Here is a tiny trained network, its code and every weight. The questions are about switching its units off for an input and a class, where a switched-off unit gives its printed mean instead of its output.

import numpy as np


def w(rows, s, z=0):
    codes = np.array(rows[::2]) - 128.0
    scale = np.full(codes.shape[1], s)
    scale[-1] = z or s
    return codes * scale


def norm(h):
    return h / np.sqrt((h * h).mean(-1, keepdims=True) + 1e-5)


def f(y):
    return np.maximum(y, 0)


def log_softmax(a):
    a = a - a.max(-1, keepdims=True)
    return a - np.log(np.exp(a).sum(-1, keepdims=True))


def net(x, mask):
    res = np.array(x, float).reshape(1, 6) / 4 @ E
    u = 0
    for l in range(4):
        y = f(norm(res) @ A[l][:, :-1].T + A[l][:, -1])
        res = res + np.where(mask[u : u + 3], y, B[l][:, -1]) @ B[l][:, :-1]
        u += 3
    return log_softmax(norm(res)[-1] @ U[:, :-1].T + U[:, -1])


A, B = {}, {}
E = w([
[93,57,100,82,78,140,169,117,126,205],'x0',
[13,201,107,73,108,180,14,164,149,105],'x1',
[69,40,121,103,252,206,197,47,16,83],'x2',
[147,57,121,92,100,145,233,79,172,124],'x3',
[172,204,230,126,51,254,174,167,138,147],'x4',
[112,72,223,24,98,36,114,128,36,103],'x5',
],0.0052)
A[0] = w([
[69,139,188,157,183,234,100,78,122,69,137],'0.n0',
[228,203,44,253,188,241,151,190,175,33,2],'0.n1',
[44,243,105,203,161,143,112,19,181,71,14],'0.n2',
],0.0041,0.00072)
B[0] = w([
[93,155,127,154,132,171,116,249,189,108,204],'0.n0',
[116,166,142,130,45,98,143,74,137,95,252],'0.n1',
[143,108,145,30,68,195,119,154,152,111,195],'0.n2',
],0.012,0.004)
A[1] = w([
[210,76,153,128,126,154,226,113,200,234,152],'1.n0',
[162,198,121,29,115,146,200,126,156,119,252],'1.n1',
[253,95,156,211,67,125,146,38,125,250,109],'1.n2',
],0.0045,0.0021)
B[1] = w([
[55,94,176,78,174,254,102,181,213,37,229],'1.n0',
[171,57,192,207,35,67,70,76,146,77,253],'1.n1',
[86,60,14,132,149,203,254,168,131,154,222],'1.n2',
],0.0086,0.004)
A[2] = w([
[106,92,109,155,88,58,63,248,137,195,250],'2.n0',
[72,171,82,96,178,244,35,156,92,130,224],'2.n1',
[167,254,98,145,22,184,106,115,86,111,176],'2.n2',
],0.0053,0.0015)
B[2] = w([
[203,130,35,124,173,113,192,57,35,185,244],'2.n0',
[41,122,127,139,164,167,161,254,52,65,232],'2.n1',
[72,134,201,146,127,106,59,148,146,194,252],'2.n2',
],0.0095,0.0041)
A[3] = w([
[148,153,191,115,91,112,62,142,210,57,1],'3.n0',
[149,197,170,109,58,157,92,71,134,253,103],'3.n1',
[178,187,192,129,10,160,12,4,105,152,108],'3.n2',
],0.0045,0.00083)
B[3] = w([
[181,68,139,39,140,64,56,129,95,154,227],'3.n0',
[144,216,228,84,71,142,71,171,44,117,217],'3.n1',
[254,244,63,234,123,162,42,92,156,177,255],'3.n2',
],0.0069,0.0031)
U = w([
[53,2,166,116,63,179,189,174,198,11,255],'0',
[160,186,153,176,22,121,46,127,185,161,17],'1',
[174,38,51,110,175,49,138,39,70,116,105],'2',
[34,86,25,93,217,155,161,188,84,147,75],'3',
],0.0066,0.0014)

Each question gives the input, the list of numbers given to net, and the class t.
The units are the neurons (one row each of A and B). Each row of codes is followed by its name. A weight is (code - 128) times the scale printed after its matrix; where a second scale follows, it is the last column's (A, B and U).
mask holds one flag per neuron, layer by layer. A switched-off neuron (its flag False) gives its mean, the last column of its row in B, instead of its output. The means were averaged over made-up inputs and are rounded, as every weight is.
A unit's drop is (log p(t) with every unit on - log p(t) with that unit switched off) / (log p(t) with every unit on - log p(t) with every unit switched off).
The circuit of an input: a set's keep is (log p(t) with only the set's units on - log p(t) with every unit switched off) / (log p(t) with every unit on - log p(t) with every unit switched off). Starting from all 12 units, units are removed one at a time, each time the one whose removal leaves the highest keep (on an exact tie, the one counted first), for as long as the keep stays at least 0.8.
units of the circuit, in order: the units of the circuit, biggest drop first
most important unit: the unit with the biggest drop
k most important neurons: the k neurons with the biggest drops, biggest first
k most important neurons of layer l: the k neurons of layer l with the biggest drops, biggest first
drop when u is switched off: that unit's drop, to one decimal
input [-8,5,8,-7,-8,-8], class 0: units of the circuit, in order : [0.n2 2.n0]
input [1,6,-6,0,-6,6], class 2: 3 most important neurons : [2.n0 1.n0 0.n1]
input [-4,-1,1,-5,3,5], class 3: most important neuron : [0.n1]
input [4,-1,2,-2,3,7], class 1: 2 most important neurons of layer 2 : [2.n1 2.n0]
input [-4,0,-6,2,-3,6], class 2: units of the circuit, in order : [0.n1 2.n0]
input [-3,0,-1,-7,5,4], class 3: units of the circuit, in order : [0.n1 2.n1]
input [-8,3,0,5,3,4], class 1: 2 most important neurons of layer 1 : [1.n0 1.n1]
input [-1,-2,8,-5,-3,-4], class 0: 2 most important neurons : [2.n0 0.n2]
input [-2,7,7,-7,4,-8], class 0: units of the circuit, in order : [2.n1 0.n2 0.n1]
input [4,-6,-1,-5,8,-6], class 0: 2 most important neurons : [1.n2 1.n0]
input [-7,-8,4,-3,4,-1], class 1: units of the circuit, in order : [0.n1 2.n1 3.n2]
input [4,1,-6,6,-5,0], class 2: 3 most important neurons : [2.n0 2.n1 0.n2]
input [4,7,-3,-1,0,0], class 3: 4 most important neurons : [0.n1 2.n1 2.n0 3.n2]
input [7,4,2,-6,4,-2], class 3: most important neuron : [2.n1]
input [2,0,5,-7,-1,-4], class 0: 3 most important neurons : [0.n2 0.n1 2.n1]
input [-1,1,-5,-6,-6,-1], class 2: 2 most important neurons : [2.n0 1.n0]
input [6,-2,-5,-4,-2,-5], class 3: 2 most important neurons of layer 0 : [0.n2 0.n0]
input [7,-2,-7,2,4,-1], class 0: 2 most important neurons of layer 1 : [1.n0 1.n2]
input [-5,-4,8,0,-1,-6], class 1: 2 most important neurons : [0.n1 1.n2]
input [-2,-1,1,4,6,-6], class 1: 2 most important neurons : [0.n1 3.n2]
input [-6,1,5,4,-6,-5], class 0: most important unit : 0.n0
input [-6,-4,8,-6,8,-4], class 1: 2 most important neurons : [0.n1 1.n0]
input [-8,4,3,8,0,-5], class 1: drop when 1.n2 is switched off : 0.1
input [-7,0,-4,-1,-6,5], class 2: drop when 3.n0 is switched off : 0.0
input [0,4,3,1,4,-7], class 1: drop when 3.n2 is switched off : 0.2
